Here is a tiny trained network, its code and every weight. The questions are about switching its units off for an input and a class, where a switched-off unit gives its printed mean instead of its output.

import numpy as np


def w(rows, s, z=0):
    codes = np.array(rows[::2]) - 128.0
    scale = np.full(codes.shape[1], s)
    scale[-1] = z or s
    return codes * scale


def norm(h):
    return h / np.sqrt((h * h).mean(-1, keepdims=True) + 1e-5)


def f(y):
    return np.maximum(y, 0)


def log_softmax(a):
    a = a - a.max(-1, keepdims=True)
    return a - np.log(np.exp(a).sum(-1, keepdims=True))


def net(x, mask):
    res = np.array(x, float).reshape(1, 4) / 4 @ E
    u = 0
    for l in range(3):
        y = f(norm(res) @ A[l][:, :-1].T + A[l][:, -1])
        res = res + np.where(mask[u : u + 7], y, B[l][:, -1]) @ B[l][:, :-1]
        u += 7
    return log_softmax(norm(res)[-1] @ U[:, :-1].T + U[:, -1])


A, B = {}, {}
E = w([
[164,141,86,130,48,2,125,98],'x0',
[124,118,132,125,129,121,127,132],'x1',
[162,129,136,12,180,132,53,74],'x2',
[138,27,16,100,141,177,166,94],'x3',
],0.0039)
A[0] = w([
[116,182,163,191,77,77,169,135,37],'L0N1',
[82,166,198,162,141,155,159,169,2],'L0N2',
[141,162,150,133,77,59,120,133,70],'L0N3',
[128,84,64,210,99,155,211,162,103],'L0N4',
[180,114,80,138,91,56,152,143,118],'L0N5',
[84,177,186,253,96,106,181,204,122],'L0N6',
[84,86,114,126,160,197,143,133,73],'L0N7',
],0.0052,0.0055)
B[0] = w([
[161,105,77,81,104,123,73,150,174],'L0N1',
[157,122,122,149,199,254,64,100,151],'L0N2',
[179,111,134,152,126,99,173,146,167],'L0N3',
[71,157,187,142,120,103,181,124,210],'L0N4',
[84,110,112,120,92,151,119,79,185],'L0N5',
[163,92,68,106,130,169,68,158,255],'L0N6',
[196,130,123,148,122,103,154,179,167],'L0N7',
],0.0068,0.0061)
A[1] = w([
[146,166,150,76,131,134,49,124,166],'L1N1',
[115,88,100,114,177,204,144,164,126],'L1N2',
[148,142,136,110,99,99,122,127,7],'L1N3',
[151,180,193,117,104,5,148,88,26],'L1N4',
[195,101,119,83,136,117,147,97,131],'L1N5',
[116,207,254,140,177,190,89,163,58],'L1N6',
[105,151,216,135,199,176,158,133,99],'L1N7',
],0.0056,0.0019)
B[1] = w([
[71,100,134,164,115,120,196,139,228],'L1N1',
[145,209,183,163,147,141,101,121,253],'L1N2',
[141,126,123,163,156,139,130,145,147],'L1N3',
[136,163,157,185,176,254,110,138,187],'L1N4',
[124,146,146,120,137,142,73,134,192],'L1N5',
[69,88,128,95,98,112,144,47,210],'L1N6',
[129,86,89,97,81,67,161,119,194],'L1N7',
],0.0068,0.0041)
A[2] = w([
[206,100,66,74,98,119,48,113,83],'L2N1',
[125,108,76,2,156,87,52,70,9],'L2N2',
[159,178,183,136,212,198,70,119,67],'L2N3',
[108,139,191,165,210,176,248,190,10],'L2N4',
[128,91,167,94,180,161,80,180,137],'L2N5',
[128,128,152,156,154,142,212,203,7],'L2N6',
[126,132,66,196,91,95,159,175,176],'L2N7',
],0.0052,0.0021)
B[2] = w([
[186,166,154,171,183,98,182,189,214],'L2N1',
[170,144,96,181,77,60,144,254,191],'L2N2',
[104,152,179,146,171,250,59,104,254],'L2N3',
[252,129,63,144,52,12,81,211,228],'L2N4',
[78,143,178,126,144,167,146,68,200],'L2N5',
[203,151,64,87,126,69,70,158,177],'L2N6',
[108,138,177,30,240,81,153,78,232],'L2N7',
],0.0047,0.0042)
U = w([
[131,158,172,148,166,250,71,121,168],'0',
[210,134,79,142,119,59,124,208,2],'1',
[17,77,129,88,101,92,193,45,241],'2',
],0.011,0.00083)

Each question gives the input, the list of numbers given to net, and the class t.
The units are the neurons (one row each of A and B). Each row of codes is followed by its name. A weight is (code - 128) times the scale printed after its matrix; where a second scale follows, it is the last column's (A, B and U).
mask holds one flag per neuron, layer by layer. A switched-off neuron (its flag False) gives its mean, the last column of its row in B, instead of its output. The means were averaged over made-up inputs and are rounded, as every weight is.
A unit's drop is (log p(t) with every unit on - log p(t) with that unit switched off) / (log p(t) with every unit on - log p(t) with every unit switched off).
unit that matters most: the unit with the biggest drop
top k neurons: the k neurons with the biggest drops, biggest first
k most important neurons of layer l: the k neurons of layer l with the biggest drops, biggest first
drop of u: that unit's drop, to one decimal
input [2,-6,-8,1], class 2: top 3 neurons -> [L0N4 L2N4 L2N7]
input [7,0,7,-4], class 0: unit that matters most -> L1N4
input [-6,2,-4,1], class 1: 2 most important neurons of layer 1 -> [L1N7 L1N4]
input [-4,-6,-7,1], class 1: top 3 neurons -> [L0N4 L2N4 L1N4]
input [4,-8,0,2], class 2: top 2 neurons -> [L0N5 L0N6]
input [1,2,8,7], class 1: top 3 neurons -> [L2N2 L1N4 L0N2]
input [4,-1,1,-3], class 0: top 2 neurons -> [L1N4 L0N6]
input [0,-8,-1,5], class 1: top 2 neurons -> [L1N6 L2N4]
input [-1,6,1,-3], class 2: top 2 neurons -> [L1N6 L0N1]
input [-4,2,-4,1], class 1: top 2 neurons -> [L0N4 L2N4]
input [-8,-4,-4,2], class 1: top 2 neurons -> [L2N4 L1N7]
input [5,3,1,0], class 0: top 2 neurons -> [L0N6 L1N4]
input [-5,-3,-4,2], class 1: drop of L0N4 -> 0.1
input [-1,6,4,-6], class 2: drop of L1N6 -> 1.2
input [6,-8,0,8], class 2: unit that matters most -> L0N6
input [3,6,2,-7], class 0: drop of L1N4 -> 2.8
input [0,-8,-1,2], class 1: 2 most important neurons of layer 1 -> [L1N4 L1N6]
